(in the rows, 128 means zero)
Each row has a class, written after it.
[141 118 117 147 116 218 138 112 150 170 117 122 122 151 142 139 166 106
 150 107  91 113  42 127 154 139 137 115 174 145 146 115 150 208 119 104
  78 116 160 119 134 152 148  94 121 108]	(168)
[134 135 125  87 131 131 122 122 135 137 132 149 108 128 134 145 117 140
 124 136  98 103 146 106 132 106 137 129 140 146 113 143 112 152 134 105
 143 130 139 143 114 114 110 124 131 123]	(167)
[ 79 143 148 119 123  61 118 141 103 110 115 103 150  98 142  93 126 142
 106 152 175 118 188 112 134 114 114 123 125  98 132  93 136  80 139 146
 141 110 127 109 124  74 103 152 122 130]	(168)
[152 137 125 106 128 141 139 111 126 124 135 160 130 144  98 168  82 127
  94 112  90 132 192 135 104  95 112 127  94 158 123 173  58  77 137 118
 166 154 150 144 127 118 115 156 156 128]	(167)
[101 108 133  97 107  83 123 141 130 137 126  97 155 104 130 116 141 122
 180 154 149 128 144  89 151 116 137 145 149  93 108 106 158 110  99 130
 132 143  80 117 122 104 141 131 141 152]	(14)
[114 135 147 114 146  97 122  93 120  99 144 168 120 137 170 114 102 161
 100 180 123 105  61 142 181 103 114 103 143 103 116  96 181 207 107  91
 160 120 120  97 127 124  97 135  98 120]	(168)
[134 121 126  92 128  99 117 111 122 123 157 129 147 125 116 141 117 119
 156 128 118 160 132 142 122 117 141 135 123  89 107 122 126 127 130 141
 149 160  92 139  98 130 140 135 167 143]	(50)
[129 111 120  88 109 114 136 128 124 129 136 117 158 114 107 145 119 120
 161 125 124 153 164 120 120 126 130 148 127  99 117 138 125  96 111 143
 141 155  95 129 123 112 160 136 159 144]	(68)
[129 137 126  87 135 107 122 119 139 127 138 164  95 136 147 130 118 141
 122 141 105 108 122 116 138 119 137 123 144 131 110 132 123 180 135 107
 137 130 142 143 111 111  97 131 124 124]	(166)
[111 124 151 128 124 105 134  97 127 116 119 146 141 122 164 112 112 156
 122 181 150  95  87 126 179  93 114 119 153 112 118  95 190 168  91  99
 138 122 122  83 156 121 109 124  80 122]	(105)
[109 124 150 118 124 108 131 103 125 122 120 153 143 123 178 114 112 158
 128 181 148  97  73 121 185 103 110 118 149  98 124  93 190 178  82  94
 130 124 116  88 152 112 117 114  91 119]	(53)
[185 109 104 108 136 170 119 102 132 136 171 150 127 149  96 179  92 109
 165  79  69 202 124 182 118 120 143 136 118 104 105 161  83 129 128 151
 157 179 140 172 117 157 158 133 171 140]	(48)
[152 106 114 103 116 139 123 124 139 152 145 125 138 121 117 153 119 110
 177 111 105 157 131 132 130 127 148 140 145 109 110 139 119 124 114 133
 130 158 121 143 116 128 158 118 155 140]	(14)
[ 99 119 134  91 109  62 123 120 106 109 140 108 169 117 104 131 114 122
 140 144 147 161 176 124 114 112 116 139 116  90  97 119 122  97 128 148
 149 153  75 121 108 106 126 162 160 152]	(105)
[128 121 147 136 119 143 151  97 117 114 115 151 160 132 127 139  91 152
 115 146 124 119 119 143 161 103  94 114 117 111 132 129 155 124  91 108
 138 146 140  98 180 118 127 148 106 123]	(48)
[144 120 115 151 116 185 156  78 118 130 140 125 161 166  74 160 116 106
 104  84  91 171 110 175 101 142  90 118 101 124 131 140  96 146 133 126
 101 146 149 131 126 152 158 153 178 124]	(68)
[138 108 113  99 103 158 139 139 144 149 126 117 149 114 118 154 127 116
 183 111 115 139 150 124 136 117 137 149 141 122 130 148 126  81 104 139
 124 156 108 133 141 126 162 114 146 140]	(122)
[156 124 125 166 117 193 154  71 110 125 142 139 174 166  53 171  92 103
  87  76  69 178 131 198  82 145  87 106  92 129 125 156  71 145 153 124
  98 152 158 136 127 166 158 171 197 122]	(14)
[143 142 124 133 143 118 108 106 131 132 147 151 104 119 147 124 117 133
 127 123 114 140 107 171 135 123 147 116 132 110 121 109 117 166 148 142
 142 129 165 144 102 129 115 116 127 112]	(50)
[143 109 111  95 105 136 142 130 123 140 134 116 170 122  93 167 104 111
 160 104 115 165 185 137 116 113 124 146 108 119 122 156  96  52 105 146
 150 165  98 137 133 119 159 141 167 147]	(167)
[118 127 133 143 119 118 118 140 140 147 107 102 127  91 158 109 136 128
 147 139 158 103 150 109 152 117 147 131 155 128 137 106 138  96 121 137
 125 114 160 119 136 103 129 109 103 122]	(14)
[121 131 124 144 123 157 134  82 116 124 144 132 151 158 120 138 127 110
 109 119 115 150  79 154 119 129 104 114 122 113 119 110 123 185 135 117
 104 129 125 123 108 153 131 144 164 120]	(53)
[146 122 146 142 130 148 153  80 112 101 133 163 162 146 110 155  63 148
  94 132 104 144 138 179 142  98  83 114  85 114 127 148 120  96  94 111
 155 160 145 113 167 130 121 167 127 127]	(48)
[120 122 148 131 126 121 145  89 117 105 128 151 151 135 136 132  90 154
 109 158 135 122 105 143 162  96  94 109 117 104 127 115 160 142  95  98
 143 140 124  98 161 124 117 148 105 128]	(48)
[101 126 131 135 101 157 152 117 110 129 107  97 178 148 107 134 144 108
 118 118 126 129 122 127 124 138  91 121 137 119 139 113 133 132 129 126
  87 124 125 101 135 124 149 150 152 119]	(168)
[171 139 121  99 158 144  98 103 154 138 158 178  60 135 159 147 119 133
 126 129  78 112  74 132 141 112 162 126 165 129 101 130 118 236 147 100
 148 131 169 152 100 144 112 104 116 117]	(68)
[131 126 120 153 115 179 147  83 110 128 135 125 173 171  94 149 126 105
 109  96 108 165  94 165 113 144  90 113 108 121 129 127 105 154 133 124
  91 139 133 126 127 150 148 149 171 120]	(53)
[162 136 125 100 134 154 123 109 126 124 143 172 118 146 123 163  85 127
 108 111  84 131 168 144 102 104 117 131 111 152 123 172  65 110 140 115
 152 150 155 150 117 122 116 142 160 121]	(53)
[166 124 126 110 120 172 136 131 146 158 115 146 111 127 125 158 104 121
 139 107  91 103 177 110 123 107 134 136 140 166 132 171  77  84 123 111
 134 147 174 145 141 114 137 128 135 123]	(14)
[102 129 124 133 111 166 133 107 138 141 116 108 138 136 135 130 163 119
 140 132 122 115  57 118 145 134 120 112 165 118 125  95 167 199 130 109
  78 119 137 110 121 146 132 114 124 117]	(122)
[145 132 119  91 135 130 133 104 129 120 143 159 112 145 118 149  96 138
 114 117  96 121 155 131 119 111 121 128 121 139 115 157  95 137 130 111
 152 141 151 143 115 110 115 143 147 125]	(68)
[149 127 121 102 123 163 130 132 146 142 122 146 102 134 142 149 112 127
 142 125 102 104 156 107 135  97 133 136 148 166 134 155  98 108 122 108
 136 136 163 133 138 121 113 120 115 117]	(177)
[109 133 140  92 120 110 136 137 118 120 108 128 140 127 115 130 120 135
 124 147 129  98 192  88 120 103 106 129 129 143 126 145 112  90 133 119
 132 137 123 117 132  91 121 147 130 128]	(122)
[136 124 111 135 132 183 134  86 132 143 143 137 121 149 128 145 137 121
 116 111  91 143  47 158 133 143 123 116 146 123 121 110 142 234 131 108
  93 125 156 131 111 157 141 110 147 112]	(68)
[149 126 120 142 130 154 113 127 143 147 124 130 111 107 154 132 124 131
 142 115 117 132 131 146 141 119 144 132 149 119 134 128 124 127 138 142
 121 128 177 141 136 127 129 104 106 116]	(48)
[136 131 131 124 141 131 128  86 136 121 140 174 117 135 162 134 101 159
 114 168 111 114  47 151 183 101 126 107 143 109 117  99 178 216 101  89
 149 125 134 107 139 144 109 113  90 116]	(167)
[134 136 135 100 127 117 131 115 108 109 134 154 134 141 105 160  80 128
  98 121 103 131 202 131  99 100  99 123  93 148 118 163  64  82 141 119
 153 151 143 137 121 107  98 171 160 126]	(177)
[128 118 109 143 110 201 146 114 150 169 115 105 132 147 132 141 163 115
 148 112 111 121  54 119 154 131 131 118 160 139 137 105 163 196 112 107
  73 116 147 116 137 146 139  97 121 111]	(167)
[150 106 112  95 114 143 134 118 140 143 146 127 146 112 110 157 112 119
 168 107  98 161 142 140 127 130 143 151 131 101 119 149 120 118 110 140
 135 161 111 143 125 130 163 121 162 140]	(68)
[110 120 127 141  97 153 163 102 116 128 110 102 173 148  93 140 133 109
 117 112 123 148 125 143 111 141  87 118 114 122 139 126 125 124 125 125
  81 131 123 111 135 138 148 153 157 125]	(166)
[115 100 116  94 100 132 131 153 141 152 113  96 146 110 146 133 148 118
 197 135 137 127 137  88 162 120 143 157 166 111 130 119 160 106  94 131
 109 142  94 117 141 113 152 105 128 138]	(177)
[120 107 124 105  94 101 148 134 105 130 117  89 197 122  81 149 106 114
 158 111 141 169 219 126 117 112 100 146 103 102 119 150 100  17 108 158
 134 165  92 123 143 100 155 156 165 155]	(105)
[ 96 106 129  86  99  94 139 149 127 137 115  84 168  99 124 121 146 125
 177 143 165 123 170  74 136 120 132 158 145  97 121 116 160  77  93 138
 124 142  76 111 137  91 156 129 138 151]	(68)
[127 140 134 130 135 106 115 130 129 134 124 120 119 107 150 107 135 137
 135 144 137 127 130 141 145 124 146 122 143 104 135 100 141 139 141 142
 123 122 154 134 116 111 122 109 111 116]	(50)
[114 140 136  88 126  90 132 118 112 109 129 139 137 132 113 141 102 141
 102 145 122 115 191 103 120  94 107 126 108 141 111 144 101 100 134 110
 156 135 122 130 116  97 101 160 147 130]	(167)
[137 127 135 123 137 133 138  85 135 107 144 168 125 136 145 131  94 160
 112 150 119 116  83 155 161 112 116 116 135 111 120 116 160 167  97 101
 157 132 142 110 143 137 123 130 104 122]	(68)
[106 123 131  97 123  64 116 108 100  94 164 140 155 133 101 134 101 125
 123 143 125 182 153 155 112 120 110 123  97  92  94 118 108 132 132 145
 152 156  81 135  93 117 114 178 177 143]	(177)
[158 114 111 159 113 216 144  95 147 167 127 122 136 149 111 161 132 100
 139  83  84 146  72 163 131 141 124 116 147 134 133 128 113 178 123 109
  77 137 168 133 133 164 157 115 147 118]	(14)
[110 131 147 118 130 115 137  96 119 104 123 152 141 129 154 120 105 164
 119 179 136 102  79 141 181  99 106 102 138 107 127  98 188 175  99 101
 142 129 124  88 152 117 110 129  93 118]	(122)
[119 126 132 145 113 120 123 142 144 146 117 105 133  99 151 126 126 128
 139 130 149 102 161 118 138 114 135 134 146 120 144 114 130  81 122 143
 136 121 160 120 142 101 125 116 104 126]	(184)
[ 90 123 152 113 120  76 137 115 132 113 110 129 131 105 184  91 131 166
 131 203 168  87  79 110 187 102 116 119 164  95 128  80 230 185  81  90
 117 108 110  75 153 105 104 117  68 125]	(166)
[ 95 134 133 134 115  76 121 148 120 129 112  98 147  99 155 106 133 133
 135 154 173 103 161 105 149 119 122 129 150 109 132  97 148  91 128 150
 138 110 142 111 133  90 122 120  98 123]	(184)
[123 117 116  88 129  92 115 120 118 114 163 124 145 124 114 140 117 127
 154 136 125 166 137 133 128 119 140 142 126 100  94 118 132 137 120 142
 162 148  79 146  95 126 142 138 159 147]	(167)
[149 139 131 136 136 130 114  97 126 134 139 150 110 120 135 137 104 135
 113 112 107 143 133 174 121 122 141 109 111 117 133 125 101 135 155 142
 137 135 177 145 113 119 113 121 139 111]	(50)
[104 130 151 125 131  94 137  90 108  91 127 153 149 128 150 120  93 163
  96 180 142 111 101 133 165  92  93 106 124  98 116 108 172 153 108  98
 152 133 117  92 148 124 103 152  97 126]	(48)
[137 113 125 102 113 123 126 123 120 126 144 128 161 126 107 150 107 114
 153 118 114 171 167 137 110 122 127 145 116  96 115 142 100  89 118 149
 144 164  94 140 121 126 159 144 174 144]	(53)
[ 87 123 131 138 103 131 150 105 105 119 118  88 185 140  98 130 137 117
 117 120 145 145 126 125 123 130  82 118 114 104 121 109 135 123 128 124
  87 133 111 114 128 125 130 165 151 135]	(48)
[108 119 121 151 101 159 152 120 122 141 113  93 171 149 111 134 150 104
 131 121 133 119 109 114 129 137  97 123 146 126 138 108 141 134 126 127
  91 121 125 107 137 135 155 135 136 122]	(184)
[114 136 137 131 117  95 123 121 114 125 124 126 135 102 130 127 107 131
 120 130 138 140 176 145 128 119 119 117 109 111 132 120  99  93 138 141
 133 126 151 130 126 102 103 143 130 120]	(177)
[165 103 114 115 107 166 143 115 123 134 146 133 164 139  79 183  91 101
 163  82  94 185 186 163  95 124 122 145  98 123 130 170  68  52 118 151
 139 179 118 147 136 134 163 155 183 140]	(177)
[117 128 128 139 106 141 152  98 113 117 123 115 161 148  96 142 130 111
 109 121 111 154 123 152 106 145  89 117 116 114 128 122 119 147 140 124
  93 129 128 119 122 147 139 157 158 125]	(166)
[113 124 130 135 110 167 145 100 111 137 121 116 159 154 110 143 137 114
 117 111 105 135  93 142 127 141  97 112 128 119 136 115 130 173 132 111
  85 125 136 116 127 130 136 137 157 119]	(168)
[106 135 157 123 126  90 135  88 106  89 136 164 156 133 145 127  82 160
  82 169 136 117 122 146 148 105  88 108 104  96 116 111 144 141 107 104
 158 136 111  98 141 109 103 162 123 129]	(53)
[ 90 123 128 135 104 134 152 112 118 129 111  91 167 133 111 118 152 122
 120 132 145 120 115 108 127 136  95 125 133 114 131 103 156 145 120 118
  86 118 116 102 127 121 140 140 145 126]	(68)
[105 127 124 133 115 156 141 106 130 154 118 101 144 141 137 122 163 122
 144 130 133 118  53 119 150 137 118 114 156 111 132  87 174 201 123 105
  69 121 133 111 123 137 131 107 121 118]	(50)
[ 99 131 150 119 125  71 139 102 106  91 132 140 160 134 143 119  92 158
 105 181 147 104 122 131 166 103  92 110 128 101 115 105 169 133  99 113
 166 128 115  92 144 108 114 153 106 127]	(184)
[148 137 118  93 147 128 113 107 125 117 157 176  88 153 139 146  99 131
 125 127  96 125 126 135 125 108 137 121 131 153 103 147  86 164 138 110
 160 138 149 158 100 132  95 142 137 120]	(177)
[136 133 122 136 120 126 113 130 147 161 119 126 115  95 164 129 129 128
 151 121 143 123 116 138 158 114 149 128 159 116 128 106 134 130 123 134
 119 121 177 131 133 112 110  91  89 118]	(105)
[113 126 126 136 117 168 138 110 121 135 129 113 148 155 120 130 145 115
 122 116 112 132  81 140 129 139 107 114 148 118 127 105 140 182 129 116
  94 120 139 122 120 141 136 134 142 124]	(168)
[ 69 121 132 126 105 126 141 132 121 146  99  87 157 133 149  90 183 127
 145 159 150 103  61  92 171 139 110 121 177 100 137  69 203 205 109 104
  63 100 106  91 130 112 133 108 112 120]	(168)
[ 73 126 138 141 100 119 146 114 101 113 112  85 185 140 111 109 155 119
 109 149 152 126 134 104 116 137  83 121 125 106 130 100 151 131 127 123
  86 117  93  94 124 117 139 154 156 125]	(53)
[118 129 129 149 119 142 146  67 106 112 149 134 163 165  88 145 113 113
  90 115 105 162 105 176 103 131  94 112 103 120 114 124 105 174 153 123
 111 136 126 120 107 153 127 159 175 122]	(105)
[162 130 139 132 138 156 140  74 132 122 141 174 127 148 134 149  87 150
 112 136  92 127  80 176 156 110 117 106 118 114 133 129 140 173 116  96
 134 147 148 118 143 143 125 130 114 118]	(50)
[151 138 121  85 146 134 112 110 142 129 149 179  78 133 144 149 110 145
 114 129  78 112 114 126 127 117 144 127 150 134 102 140 108 198 142 102
 148 136 160 154 100 123 109 120 130 117]	(68)
[134 124 146 135 123 114 164  91 103 100 127 147 173 135 101 132  77 149
  93 143 133 136 163 155 136 107  73 119  88 116 132 141 125  79  95 118
 153 146 129 101 166 113 135 172 124 130]	(68)
[158 142 125  90 156 132 109 100 137 130 153 176  78 152 146 141 109 141
 123 135  76 118  95 140 134 110 145 117 144 132 107 133 113 211 153 102
 144 140 158 156  89 134 102 117 132 117]	(50)
[158 113 111 104 119 147 128 123 134 144 148 134 142 124  98 166 107 112
 158 107  90 169 147 149 118 112 139 143 116 110 113 148 102 108 113 137
 147 162 105 149 120 141 152 130 165 142]	(167)
[173 136 113 103 134 173 118 119 139 140 142 170 103 145 134 172  91 121
 124  92  85 133 155 134 111 108 131 133 124 153 122 167  58 101 137 119
 154 154 173 166 119 127 118 129 146 127]	(53)
[113 131 155 126 128  82 157  89  98  81 133 142 168 137 100 126  77 156
  75 159 142 133 167 143 132 106  73 110  85 103 122 129 128  90 104 112
 166 142 116  98 147 106 124 181 124 137]	(68)
[140 131 137 126 150 114 119  87 127 123 155 180 106 140 171 128  98 156
 118 170 106 104  31 156 175 110 130 100 155  97 111  97 183 252 113  92
 148 121 141 116 125 143 103 109  93 112]	(184)
[ 95 117 127 139  98 163 144 125 133 144 100  94 147 140 139 121 167 118
 148 138 135 105  83 100 153 137 113 122 163 131 138  98 171 175 114 110
  63 109 128  99 140 132 133 116 121 111]	(177)
[132 139 136 102 139 103 124 108 104  98 155 167 121 150  97 148  80 131
  84 126  97 144 188 148  92 110 108 118  92 138 102 157  57 113 149 125
 162 150 136 153 105 121 104 179 170 128]	(177)
[151 139 122 141 134 145 115 108 132 130 142 152 118 118 123 149 103 126
 122 103 108 152 138 179 124 119 134 111 115 121 129 129  91 116 144 146
 144 140 179 149 119 124 120 127 134 118]	(122)
[ 99 142 137  78 143  67 111 116 109 110 143 153 114 130 138 118 111 147
 110 162 123 115 138 103 140 101 115 118 125 115  91 123 129 172 134 108
 155 133 124 136  97  92  81 148 133 127]	(48)
[136 143 123 133 137 114 109 114 133 132 146 146 114 108 145 133 112 135
 112 131 124 135 130 152 132 114 142 117 122 118 117 112 114 135 141 135
 151 121 160 144 107 125 101 123 121 118]	(167)
[119 109 122  87 108 123 128 144 127 147 122 102 154 121 128 132 139 116
 184 128 125 137 143 105 147 123 139 149 152  99 125 124 145 115 105 138
 126 143  95 122 129 100 153 122 141 144]	(168)
[136 101 117 113  92 143 141 135 141 156 114 106 164 109 121 147 128 112
 179 113 130 138 163 118 139 115 135 157 140 117 131 146 127  68 100 140
 117 153 102 123 155 119 161 121 140 145]	(105)
[ 78 115 135 145  86 138 160 121 114 137  99  77 191 137 107 121 152 115
 127 139 148 107 135  99 129 133  87 123 135 119 146 103 157 113 113 123
  83 119 110  91 148 110 147 145 142 126]	(184)
[125 132 127  90 119 120 135 131 134 139 119 138 129 126 126 147 112 136
 121 133 113 105 175  97 132  98 122 135 126 145 120 149 104 104 124 111
 139 139 132 129 130  98 113 136 135 127]	(167)
[125 133 130  80 132 107 117 121 137 132 132 152 101 119 152 134 117 148
 128 145 109  93 138 103 140 107 132 135 147 125 107 135 131 159 121 105
 143 132 146 132 114  98 107 122 128 122]	(68)
[131 127 143 133 119 131 147  83 112  98 130 165 153 142 125 150  68 143
  97 144 119 126 131 166 142  97  84 105 101 123 131 132 122 109 102 106
 160 143 141  97 156 129 104 162 119 122]	(177)
[176 136 120 154 130 149 134 102 128 128 149 160 125 131  96 157  84 116
 100  87  85 179 171 203  96 127 125 109  91 120 130 156  56  91 151 156
 150 147 183 159 123 144 130 149 152 120]	(166)
[115 125 125 142 110 160 142  98 112 130 128 110 173 159 112 130 136 110
 129 115 129 148  91 143 124 136  96 119 127 110 126 111 135 161 126 129
  86 129 126 118 128 141 141 144 161 122]	(53)
[137 139 131 140 135 107 108 114 127 137 135 140 112 101 145 124 112 128
 126 129 130 129 131 150 134 122 144 113 133 114 119 114 105 131 142 135
 148 125 172 143 111 119 112 124 120 120]	(14)
